Here is a tiny trained network, its code and every weight. The questions are about switching its units off for an input and a class, where a switched-off unit gives its printed mean instead of its output.

import numpy as np


def w(rows, s, z=0):
    codes = np.array(rows[::2]) - 128.0
    scale = np.full(codes.shape[1], s)
    scale[-1] = z or s
    return codes * scale


def f(y):
    return np.maximum(y, 0)


def log_softmax(a):
    a = a - a.max(-1, keepdims=True)
    return a - np.log(np.exp(a).sum(-1, keepdims=True))


def net(x, mask):
    res = np.array(x, float).reshape(1, 6) / 4 @ E
    y = f(res @ A[0][:, :-1].T + A[0][:, -1])
    res = res + np.where(mask, y, B[0][:, -1]) @ B[0][:, :-1]
    return log_softmax(res[-1] @ U[:, :-1].T + U[:, -1])


A, B = {}, {}
E = w([
[210,221,21,196,186,116,239],'x0',
[24,138,244,217,233,145,149],'x1',
[144,18,75,118,225,99,112],'x2',
[135,149,124,102,194,254,167],'x3',
[106,160,124,101,172,106,41],'x4',
[153,138,221,65,177,155,198],'x5',
],0.009)
A[0] = w([
[177,138,115,108,107,80,155,179],'neuron 1',
[177,12,120,96,100,170,116,135],'neuron 2',
[175,171,101,136,134,139,159,133],'neuron 3',
[155,28,104,98,103,86,140,172],'neuron 4',
[85,164,87,234,203,136,62,124],'neuron 5',
[125,152,118,213,168,88,123,141],'neuron 6',
[146,189,78,163,140,84,139,147],'neuron 7',
[163,140,166,192,178,119,245,126],'neuron 8',
[129,177,135,159,119,18,91,225],'neuron 9',
[89,129,133,163,104,238,157,153],'neuron 10',
[140,68,103,69,167,171,68,255],'neuron 11',
[104,144,128,94,50,177,107,155],'neuron 12',
[137,152,127,102,230,182,49,129],'neuron 13',
[176,162,99,155,132,121,156,141],'neuron 14',
[84,123,182,212,13,215,161,175],'neuron 15',
],0.012,0.0039)
B[0] = w([
[173,122,145,71,159,137,122,193],'neuron 1',
[135,3,166,135,144,92,140,222],'neuron 2',
[214,166,99,109,158,197,113,202],'neuron 3',
[161,43,148,118,75,60,171,219],'neuron 4',
[116,115,28,207,89,81,128,206],'neuron 5',
[146,127,29,122,100,157,101,191],'neuron 6',
[194,181,118,178,101,80,204,204],'neuron 7',
[40,80,78,39,133,219,245,251],'neuron 8',
[115,182,104,80,47,73,61,208],'neuron 9',
[106,123,152,219,154,224,115,215],'neuron 10',
[98,93,184,130,209,35,138,237],'neuron 11',
[154,112,147,158,153,181,61,204],'neuron 12',
[87,218,129,159,229,74,118,213],'neuron 13',
[192,174,138,93,115,133,145,200],'neuron 14',
[121,133,196,205,90,184,137,238],'neuron 15',
],0.016,0.013)
U = w([
[127,83,100,75,158,199,202,142],'0',
[147,107,193,93,33,121,33,155],'1',
[166,140,146,72,186,195,90,1],'2',
[96,133,139,124,254,88,118,98],'3',
[111,101,195,190,109,209,106,157],'4',
[161,1,170,80,106,66,114,185],'5',
[117,94,44,165,72,97,87,131],'6',
[250,177,137,89,93,144,192,148],'7',
],0.0096,0.0022)

Each question gives the input, the list of numbers given to net, and the class t.
The units are the neurons (one row each of A and B). Each row of codes is followed by its name. A weight is (code - 128) times the scale printed after its matrix; where a second scale follows, it is the last column's (A, B and U).
mask holds one flag per neuron, in row order. A switched-off neuron (its flag False) gives its mean, the last column of its row in B, instead of its output. The means were averaged over made-up inputs and are rounded, as every weight is.
A unit's drop is (log p(t) with every unit on - log p(t) with that unit switched off) / (log p(t) with every unit on - log p(t) with every unit switched off).
The circuit of an input: a set's keep is (log p(t) with only the set's units on - log p(t) with every unit switched off) / (log p(t) with every unit on - log p(t) with every unit switched off). Starting from the 12 units with the biggest drops (on a tie, the unit counted first), units are removed one at a time, each time the one whose removal leaves the highest keep (on an exact tie, the one counted first), for as long as the keep stays at least 0.8.
circuit, biggest first: the units of the circuit, biggest drop first
k most important neurons: the k neurons with the biggest drops, biggest first
drop of u: that unit's drop, to one decimal
input [-1,-8,-6,-4,1,6], class 1: circuit, biggest first -> (neuron 8; neuron 12)
input [7,4,4,2,7,6], class 0: circuit, biggest first -> (neuron 8)
input [-3,-1,-1,2,0,5], class 4: circuit, biggest first -> (neuron 4; neuron 8)
input [-1,-7,-3,5,-1,2], class 2: circuit, biggest first -> (neuron 12; neuron 5)
input [0,3,8,1,4,-6], class 6: 2 most important neurons -> (neuron 5; neuron 6)
input [1,0,-5,-5,2,8], class 1: circuit, biggest first -> (neuron 7; neuron 9)
input [-3,-1,-2,-5,-7,1], class 1: 4 most important neurons -> (neuron 11; neuron 8; neuron 15; neuron 10)
input [4,2,-7,-7,-2,-6], class 7: 2 most important neurons -> (neuron 7; neuron 14)
input [7,7,-8,5,-5,-7], class 0: 2 most important neurons -> (neuron 8; neuron 6)
input [0,0,3,4,-4,-5], class 5: 2 most important neurons -> (neuron 8; neuron 13)
input [-1,-6,-4,7,3,-6], class 2: 3 most important neurons -> (neuron 15; neuron 5; neuron 4)
input [-1,5,6,0,7,-4], class 6: 3 most important neurons -> (neuron 5; neuron 6; neuron 9)
input [3,8,0,-4,7,8], class 0: 3 most important neurons -> (neuron 8; neuron 11; neuron 6)
input [5,8,-2,5,8,-5], class 6: circuit, biggest first -> (neuron 5)
input [0,-5,-3,0,-6,8], class 0: 3 most important neurons -> (neuron 7; neuron 8; neuron 9)
input [-8,0,8,3,8,-7], class 3: 2 most important neurons -> (neuron 13; neuron 11)
input [5,-7,7,-5,-6,-5], class 5: 2 most important neurons -> (neuron 4; neuron 2)
input [3,-6,-6,-8,1,-6], class 7: drop of neuron 7 -> 1.3
input [-4,-7,4,7,7,5], class 3: drop of neuron 13 -> 1.8
input [3,5,8,-4,2,6], class 0: drop of neuron 8 -> 2.7
input [6,-2,5,7,4,1], class 3: circuit, biggest first -> (neuron 13)
